Below is a small trained network, with its code and all its weights. Each question gives an input and a target symbol and asks what happens when units are switched off, that is, made to give their printed mean instead of their output.

import numpy as np


def w(rows, s, z=0):
    codes = np.array(rows[::2]) - 128.0
    scale = np.full(codes.shape[1], s)
    scale[-1] = z or s
    return codes * scale


def f(y):
    return np.maximum(y, 0)


def softmax(a):
    e = np.exp(a - a.max(-1, keepdims=True))
    return e / e.sum(-1, keepdims=True)


def log_softmax(a):
    a = a - a.max(-1, keepdims=True)
    return a - np.log(np.exp(a).sum(-1, keepdims=True))


def net(x, mask):
    ids = ['ΓΛΩαβεζηθμπ'.index(c) for c in x.split()]
    T = len(ids)
    res = E[ids] + P[:T]
    u = 0
    for l in range(2):
        r = res
        for j in range(2):
            rows = slice(3 * j, 3 * j + 3)
            q, k, v = (r @ M[l][rows].T for M in (Q, K, V))
            z = softmax(np.where(np.tri(T) > 0, q @ k.T / 3**0.5, -1e9)) @ v
            o = O[l][rows]
            res = res + np.where(mask[u + j], z, o[:, -1]) @ o[:, :-1]
        u += 2
        y = f(res @ A[l][:, :-1].T + A[l][:, -1])
        res = res + np.where(mask[u : u + 16], y, B[l][:, -1]) @ B[l][:, :-1]
        u += 16
    return log_softmax(res[-1] @ U[:, :-1].T + U[:, -1])


Q, K, V, O, A, B = {}, {}, {}, {}, {}, {}
E = w([
[112,112,254,178,166,185,34],'Γ',
[129,156,207,153,226,218,74],'Λ',
[166,137,160,53,175,254,114],'Ω',
[113,150,159,170,56,152,41],'α',
[136,195,119,129,133,216,70],'β',
[88,187,137,208,129,104,81],'ε',
[58,117,146,112,185,133,123],'ζ',
[139,236,45,133,178,147,189],'η',
[105,148,44,65,60,153,158],'θ',
[56,191,82,242,73,22,179],'μ',
[35,119,62,119,147,72,224],'π',
],0.0095)
P = w([
[128,123,106,153,139,147,83],'0',
[137,94,94,231,146,201,130],'1',
[79,180,121,81,155,80,54],'2',
[30,139,99,161,115,189,202],'3',
[34,224,171,67,141,129,98],'4',
[41,137,156,193,85,245,149],'5',
],0.011)
Q[0] = w([
[104,73,155,201,71,227,230],'0.h0',
[249,53,121,104,79,29,127],'0.h0',
[178,69,126,117,179,93,139],'0.h0',
[176,136,119,84,156,63,79],'0.h1',
[93,146,128,105,163,123,76],'0.h1',
[50,187,105,153,124,206,106],'0.h1',
],0.011)
K[0] = w([
[152,236,249,77,138,144,68],'0.h0',
[214,60,148,181,164,173,126],'0.h0',
[236,99,127,178,76,171,105],'0.h0',
[165,45,48,179,126,130,171],'0.h1',
[134,166,96,118,101,119,158],'0.h1',
[76,194,129,74,114,96,146],'0.h1',
],0.012)
V[0] = w([
[66,137,95,205,5,21,133],'0.h0',
[100,74,192,142,147,56,171],'0.h0',
[58,132,99,106,254,109,181],'0.h0',
[146,172,67,83,86,152,99],'0.h1',
[200,98,100,101,134,142,217],'0.h1',
[144,120,24,99,99,92,230],'0.h1',
],0.0083)
O[0] = w([
[206,163,164,125,2,66,61,119],'0.h0',
[175,58,91,151,73,150,80,73],'0.h0',
[165,84,7,128,232,65,40,206],'0.h0',
[91,173,165,74,179,93,125,166],'0.h1',
[26,136,110,151,102,174,91,1],'0.h1',
[79,174,98,112,80,115,23,35],'0.h1',
],0.0085,0.0073)
A[0] = w([
[230,87,63,156,166,105,95,253],'0.n0',
[103,186,66,151,105,67,189,192],'0.n1',
[175,123,147,91,157,165,79,179],'0.n2',
[92,144,60,108,118,54,103,93],'0.n3',
[146,113,217,100,164,119,134,164],'0.n4',
[152,144,154,100,56,108,104,106],'0.n5',
[154,144,162,154,185,180,17,201],'0.n6',
[164,65,149,137,113,121,108,68],'0.n7',
[127,124,75,32,106,228,122,156],'0.n8',
[84,176,108,148,191,134,97,178],'0.n9',
[168,137,160,201,164,123,75,197],'0.n10',
[104,154,169,56,121,132,157,181],'0.n11',
[155,114,146,201,149,168,99,225],'0.n12',
[206,80,144,91,154,127,193,204],'0.n13',
[136,253,173,177,133,92,200,143],'0.n14',
[131,68,94,85,120,120,121,215],'0.n15',
],0.006,0.0044)
B[0] = w([
[222,158,52,94,155,2,140,254],'0.n0',
[187,157,76,54,154,223,122,185],'0.n1',
[114,126,124,159,105,57,138,185],'0.n2',
[115,131,56,121,114,203,93,171],'0.n3',
[108,98,147,185,93,135,205,202],'0.n4',
[166,111,159,135,177,200,104,147],'0.n5',
[89,143,72,158,111,44,142,220],'0.n6',
[95,114,89,163,147,130,80,132],'0.n7',
[47,51,139,119,156,27,110,149],'0.n8',
[52,133,59,130,154,114,154,238],'0.n9',
[90,129,55,94,122,66,190,204],'0.n10',
[69,133,250,106,123,91,152,180],'0.n11',
[104,117,52,76,75,61,199,204],'0.n12',
[196,93,164,133,103,106,233,241],'0.n13',
[145,211,160,135,113,238,208,212],'0.n14',
[138,135,191,41,127,75,101,167],'0.n15',
],0.0049,0.0077)
Q[1] = w([
[82,201,160,144,137,135,1],'1.h0',
[176,105,128,149,88,173,156],'1.h0',
[78,218,87,123,200,63,187],'1.h0',
[105,92,172,157,86,172,118],'1.h1',
[146,147,121,92,71,98,89],'1.h1',
[166,141,97,101,149,104,180],'1.h1',
],0.0075)
K[1] = w([
[142,59,72,121,71,241,133],'1.h0',
[126,123,194,197,118,91,115],'1.h0',
[156,152,137,3,128,118,140],'1.h0',
[111,100,146,187,103,149,132],'1.h1',
[167,173,74,133,91,169,131],'1.h1',
[134,197,157,71,138,75,127],'1.h1',
],0.0076)
V[1] = w([
[155,240,119,254,170,122,137],'1.h0',
[103,71,178,220,143,71,97],'1.h0',
[183,228,64,110,173,178,145],'1.h0',
[100,98,146,101,142,119,109],'1.h1',
[142,149,114,84,92,132,119],'1.h1',
[175,198,76,129,125,161,127],'1.h1',
],0.0061)
O[1] = w([
[186,82,213,253,249,132,137,181],'1.h0',
[201,15,96,82,137,160,182,52],'1.h0',
[94,178,166,212,171,83,86,254],'1.h0',
[110,128,55,167,114,170,150,115],'1.h1',
[115,85,151,148,74,100,80,128],'1.h1',
[139,131,209,194,163,60,21,173],'1.h1',
],0.0054,0.0082)
A[1] = w([
[143,126,254,143,110,129,181,189],'1.n0',
[64,84,97,100,126,180,132,82],'1.n1',
[61,160,199,151,104,201,163,103],'1.n2',
[184,120,153,113,149,157,180,141],'1.n3',
[151,153,189,154,18,128,94,137],'1.n4',
[155,160,142,157,123,123,50,82],'1.n5',
[116,139,100,158,127,102,131,167],'1.n6',
[226,88,182,132,53,205,174,3],'1.n7',
[84,82,105,143,95,145,146,172],'1.n8',
[75,196,108,110,106,132,97,215],'1.n9',
[91,151,128,148,154,155,183,59],'1.n10',
[137,106,115,111,130,94,125,176],'1.n11',
[85,126,197,163,103,199,156,138],'1.n12',
[98,115,143,132,165,210,190,108],'1.n13',
[127,111,91,148,94,111,75,73],'1.n14',
[59,212,130,108,53,151,131,196],'1.n15',
],0.0087,0.0028)
B[1] = w([
[140,216,130,152,86,170,105,246],'1.n0',
[126,96,88,105,114,123,124,137],'1.n1',
[146,158,103,2,155,121,120,213],'1.n2',
[126,110,141,190,100,147,96,229],'1.n3',
[151,48,166,58,183,120,128,158],'1.n4',
[107,64,141,118,131,149,91,193],'1.n5',
[113,135,133,95,113,130,144,205],'1.n6',
[86,105,40,122,50,90,109,169],'1.n7',
[101,113,80,116,111,111,120,136],'1.n8',
[93,93,170,171,67,129,144,215],'1.n9',
[123,86,129,109,128,163,84,239],'1.n10',
[133,150,133,118,135,116,163,178],'1.n11',
[147,162,79,47,143,137,143,187],'1.n12',
[142,68,117,133,130,161,68,240],'1.n13',
[124,152,127,92,88,126,80,160],'1.n14',
[105,19,188,117,108,113,191,186],'1.n15',
],0.0081,0.011)
U = w([
[145,67,97,193,42,167,121,167],'Γ',
[175,30,213,221,214,182,146,40],'Λ',
[89,65,85,85,160,163,88,3],'Ω',
[183,191,109,61,37,140,132,108],'α',
[161,197,192,102,210,220,94,166],'β',
[209,225,227,247,82,121,173,206],'ε',
[202,146,79,81,184,19,245,202],'ζ',
[34,165,148,253,180,160,67,126],'η',
[40,96,211,111,68,128,206,207],'θ',
[223,44,218,101,133,114,60,101],'μ',
[87,164,18,114,75,84,16,86],'π',
],0.004,0.003)

Each question gives the input, a string of symbols that net reads in full, and the target symbol t.
The units are the heads (3 rows each of Q, K, V and O) and the neurons (one row each of A and B). Each row of codes is followed by its name. A weight is (code - 128) times the scale printed after its matrix; where a second scale follows, it is the last column's (O, A, B and U).
mask holds one flag per unit, layer by layer, with each layer's heads first. A switched-off unit (its flag False) gives its mean, the last column of its rows in O or B, instead of its output. The means were averaged over made-up inputs and are rounded, as every weight is.
A unit's drop is (log p(t) with every unit on - log p(t) with that unit switched off) / (log p(t) with every unit on - log p(t) with every unit switched off).
The circuit of an input: a set's keep is (log p(t) with only the set's units on - log p(t) with every unit switched off) / (log p(t) with every unit on - log p(t) with every unit switched off). Starting from the 12 units with the biggest drops (on a tie, the unit counted first), units are removed one at a time, each time the one whose removal leaves the highest keep (on an exact tie, the one counted first), for as long as the keep stays at least 0.8.
circuit, biggest first: the units of the circuit, biggest drop first
top k neurons: the k neurons with the biggest drops, biggest first
k most important neurons of layer l: the k neurons of layer l with the biggest drops, biggest first
heads that matter: for each layer, one digit per head in row order, 1 if its drop is at least 0.15 and else 0, layers parted by /
input π β ζ μ α, target μ: heads that matter : 10 / 00
input β β ε ζ θ Γ, target θ: heads that matter : 01 / 10
input β μ η μ ζ η, target ζ: circuit, biggest first : 0.h0, 0.h1, 0.n0, 1.n13
input ζ β Γ β, target Γ: top 2 neurons : 1.n7, 1.n3
input β π ζ, target π: heads that matter : 11 / 00
input ζ η β ζ ε, target ζ: heads that matter : 11 / 00
input Ω ζ Ω Γ Γ θ, target Γ: heads that matter : 01 / 00
input ζ μ β, target μ: heads that matter : 10 / 00
input α π ζ α Γ ζ, target Γ: heads that matter : 01 / 10
input ζ Λ μ Γ, target μ: circuit, biggest first : 0.h0, 1.n4
input Γ ζ ζ β β β, target β: heads that matter : 11 / 00
input α θ ε β Γ, target ε: top neuron : 1.n0
input ε ζ ζ Λ, target ζ: heads that matter : 10 / 00
input β ε β η ζ, target η: heads that matter : 11 / 10
input Λ θ μ ζ ζ, target μ: heads that matter : 10 / 01
input η α ζ, target η: heads that matter : 01 / 10
input ζ ε ζ ζ, target ζ: heads that matter : 10 / 00
input θ Γ β, target θ: most important neuron of layer 1 : 1.n15
input ε α ζ ε α Γ, target α: top 4 neurons : 1.n7, 1.n0, 1.n2, 1.n12
input α ζ α β, target α: most important neuron of layer 1 : 1.n7
input ε η Λ Ω β Ω, target β: top 2 neurons : 1.n0, 1.n2
input θ Γ ζ, target θ: 2 most important neurons of layer 1 : 1.n15, 1.n9
input μ θ ε, target μ: 2 most important neurons of layer 1 : 1.n4, 1.n5
input ζ μ β ζ Γ ε, target Γ: 3 most important neurons of layer 1 : 1.n7, 1.n3, 1.n13
input ζ β ζ α Γ ζ, target Γ: top 3 neurons : 1.n7, 0.n13, 1.n3
input ζ Ω μ β θ, target μ: 2 most important neurons of layer 1 : 1.n4, 1.n5
